Below is a small trained network, with its code and all its weights. Each question gives an input and a class and asks what happens when units are switched off, that is, made to give their printed mean instead of their output.

import numpy as np


def w(rows, s, z=0):
    codes = np.array(rows[::2]) - 128.0
    scale = np.full(codes.shape[1], s)
    scale[-1] = z or s
    return codes * scale


def norm(h):
    return h / np.sqrt((h * h).mean(-1, keepdims=True) + 1e-5)


def f(y):
    return y / 2 * (1 + np.tanh(0.7978845608 * (y + 0.044715 * y**3)))


def log_softmax(a):
    a = a - a.max(-1, keepdims=True)
    return a - np.log(np.exp(a).sum(-1, keepdims=True))


def net(x, mask):
    res = np.array(x, float).reshape(1, 7) / 4 @ E
    u = 0
    for l in range(3):
        y = f(norm(res) @ A[l][:, :-1].T + A[l][:, -1])
        res = res + np.where(mask[u : u + 8], y, B[l][:, -1]) @ B[l][:, :-1]
        u += 8
    return log_softmax(norm(res)[-1] @ U[:, :-1].T + U[:, -1])


A, B = {}, {}
E = w([
[128,89,150,109,145,70,170,152,180,152,76],'x0',
[70,115,170,105,117,208,186,141,114,137,108],'x1',
[67,168,92,127,144,157,99,205,57,156,117],'x2',
[118,153,164,128,168,171,1,40,161,153,203],'x3',
[155,132,156,81,159,92,115,169,153,175,112],'x4',
[39,155,111,133,158,99,124,124,48,122,145],'x5',
[136,153,120,128,185,207,89,145,178,125,127],'x6',
],0.0078)
A[0] = w([
[156,91,175,125,165,125,110,159,214,182,105,169],'0.n1',
[106,177,111,174,195,154,35,79,112,155,154,84],'0.n2',
[163,138,141,191,102,10,106,119,109,138,102,160],'0.n3',
[71,193,52,92,132,205,89,176,64,99,213,92],'0.n4',
[133,99,143,105,184,91,188,229,83,180,9,150],'0.n5',
[121,122,135,137,169,156,110,90,227,147,114,2],'0.n6',
[126,113,151,122,61,89,183,104,1,145,148,159],'0.n7',
[202,84,130,137,106,170,123,60,133,125,131,148],'0.n8',
],0.0067,0.0047)
B[0] = w([
[201,201,179,114,48,179,93,172,138,170,92,217],'0.n1',
[109,90,57,202,237,148,102,145,157,192,178,206],'0.n2',
[145,140,22,12,136,105,94,153,124,55,187,193],'0.n3',
[124,191,169,255,175,215,168,107,83,100,18,205],'0.n4',
[142,203,145,134,104,64,193,234,110,173,97,254],'0.n5',
[93,31,124,110,71,93,109,78,140,103,122,153],'0.n6',
[53,120,134,109,46,142,133,75,142,31,179,204],'0.n7',
[79,61,187,103,58,211,189,131,255,91,80,184],'0.n8',
],0.0064,0.0066)
A[1] = w([
[118,117,121,76,109,74,211,154,2,166,35,47],'1.n1',
[94,124,63,95,79,12,156,46,73,35,119,207],'1.n2',
[119,183,123,125,209,174,18,107,93,149,211,207],'1.n3',
[105,124,43,161,156,6,98,119,67,89,96,166],'1.n4',
[56,132,140,152,200,94,30,92,207,240,166,192],'1.n5',
[173,141,177,99,54,219,116,60,192,119,109,2],'1.n6',
[21,182,153,180,75,184,183,164,28,106,175,188],'1.n7',
[107,82,95,157,106,169,163,141,105,164,27,81],'1.n8',
],0.0068,0.0014)
B[1] = w([
[39,111,105,216,163,70,183,153,149,83,148,230],'1.n1',
[133,179,50,118,80,231,127,191,155,69,188,227],'1.n2',
[193,41,191,139,202,117,62,23,44,154,139,228],'1.n3',
[160,101,100,23,114,80,127,161,124,62,193,188],'1.n4',
[199,49,119,1,95,79,142,64,51,140,155,233],'1.n5',
[69,60,135,39,50,110,133,62,231,1,64,235],'1.n6',
[78,28,198,230,101,103,220,66,190,50,13,253],'1.n7',
[24,130,191,155,121,88,103,174,133,117,187,163],'1.n8',
],0.0072,0.0062)
A[2] = w([
[142,165,159,206,174,197,94,107,96,163,120,48],'2.n1',
[132,72,154,120,149,146,119,102,124,198,182,2],'2.n2',
[177,188,111,117,84,103,138,181,133,141,127,164],'2.n3',
[99,116,133,112,111,74,151,85,155,134,113,53],'2.n4',
[135,158,91,166,169,180,116,132,73,141,159,122],'2.n5',
[146,169,183,168,116,139,163,184,183,172,105,118],'2.n6',
[121,179,156,249,144,126,154,110,114,86,135,192],'2.n7',
[151,122,124,106,102,168,150,157,227,165,93,110],'2.n8',
],0.011,0.0047)
B[2] = w([
[216,181,214,188,182,166,104,133,4,175,119,185],'2.n1',
[115,91,64,92,138,54,71,130,124,127,193,175],'2.n2',
[128,185,107,86,138,113,123,135,118,158,148,206],'2.n3',
[153,96,111,172,135,174,104,128,133,101,97,160],'2.n4',
[185,163,189,170,164,192,88,66,138,165,86,152],'2.n5',
[126,142,76,92,207,49,126,119,136,184,95,204],'2.n6',
[135,59,170,187,116,179,128,160,125,174,65,254],'2.n7',
[157,191,214,105,122,147,82,81,85,110,46,228],'2.n8',
],0.011,0.0069)
U = w([
[74,154,131,131,132,193,173,127,204,243,238,2],'0',
[191,134,207,255,225,213,91,125,31,204,78,98],'1',
[166,240,142,38,163,33,160,208,172,201,35,142],'2',
[3,65,147,227,99,105,245,218,162,103,31,174],'3',
[166,39,96,76,192,83,55,65,83,168,219,170],'4',
[182,82,199,78,41,191,89,55,201,29,73,173],'5',
[127,200,9,78,39,75,193,246,181,44,211,133],'6',
],0.011,0.0082)

Each question gives the input, the list of numbers given to net, and the class t.
The units are the neurons (one row each of A and B). Each row of codes is followed by its name. A weight is (code - 128) times the scale printed after its matrix; where a second scale follows, it is the last column's (A, B and U).
mask holds one flag per neuron, layer by layer. A switched-off neuron (its flag False) gives its mean, the last column of its row in B, instead of its output. The means were averaged over made-up inputs and are rounded, as every weight is.
A unit's drop is (log p(t) with every unit on - log p(t) with that unit switched off) / (log p(t) with every unit on - log p(t) with every unit switched off).
The circuit of an input: a set's keep is (log p(t) with only the set's units on - log p(t) with every unit switched off) / (log p(t) with every unit on - log p(t) with every unit switched off). Starting from the 12 units with the biggest drops (on a tie, the unit counted first), units are removed one at a time, each time the one whose removal leaves the highest keep (on an exact tie, the one counted first), for as long as the keep stays at least 0.8.
circuit, biggest first: the units of the circuit, biggest drop first
top k neurons: the k neurons with the biggest drops, biggest first
k most important neurons of layer l: the k neurons of layer l with the biggest drops, biggest first
drop of u: that unit's drop, to one decimal
input [8,-5,2,-6,0,5,8], class 2: top neuron	[0.n5]
input [-5,-2,6,0,-2,-3,-6], class 3: top 2 neurons	[1.n7; 0.n7]
input [4,6,-3,-4,-4,-4,7], class 2: circuit, biggest first	[2.n6; 0.n7; 1.n7]
input [-6,8,6,-1,8,-2,1], class 3: 2 most important neurons of layer 0	[0.n2; 0.n5]
input [3,3,4,5,7,2,7], class 4: 2 most important neurons of layer 2	[2.n2; 2.n7]
input [2,4,2,8,2,3,8], class 4: 3 most important neurons of layer 2	[2.n2; 2.n7; 2.n8]
input [1,0,-7,-8,0,0,-2], class 6: 2 most important neurons of layer 0	[0.n3; 0.n4]
input [0,2,5,8,2,-4,1], class 4: top 2 neurons	[1.n5; 2.n2]
input [3,4,-8,-8,8,5,4], class 2: top 2 neurons	[2.n6; 1.n7]
input [-8,-4,-6,8,-3,-1,7], class 4: top 2 neurons	[0.n2; 1.n5]
input [-1,-2,2,0,-6,-1,0], class 1: 2 most important neurons of layer 1	[1.n6; 1.n1]
input [6,0,-8,-8,0,8,0], class 6: 2 most important neurons of layer 1	[1.n2; 1.n4]
input [5,0,6,8,1,5,-1], class 4: top 2 neurons	[1.n5; 2.n2]
input [1,0,6,2,5,7,-3], class 3: circuit, biggest first	[1.n7]
input [-1,-8,3,4,-2,-6,7], class 4: top 2 neurons	[0.n2; 1.n5]
input [2,1,-2,-2,4,-7,4], class 2: drop of 0.n5	0.1
input [-3,-1,4,-1,3,-6,-8], class 6: drop of 1.n8	0.0
input [6,2,6,8,-3,-5,-4], class 4: drop of 0.n2	0.2
input [-5,-6,-7,2,5,5,-6], class 6: drop of 1.n2	0.2
input [7,-1,-1,-8,4,2,-7], class 6: top neuron	[0.n3]
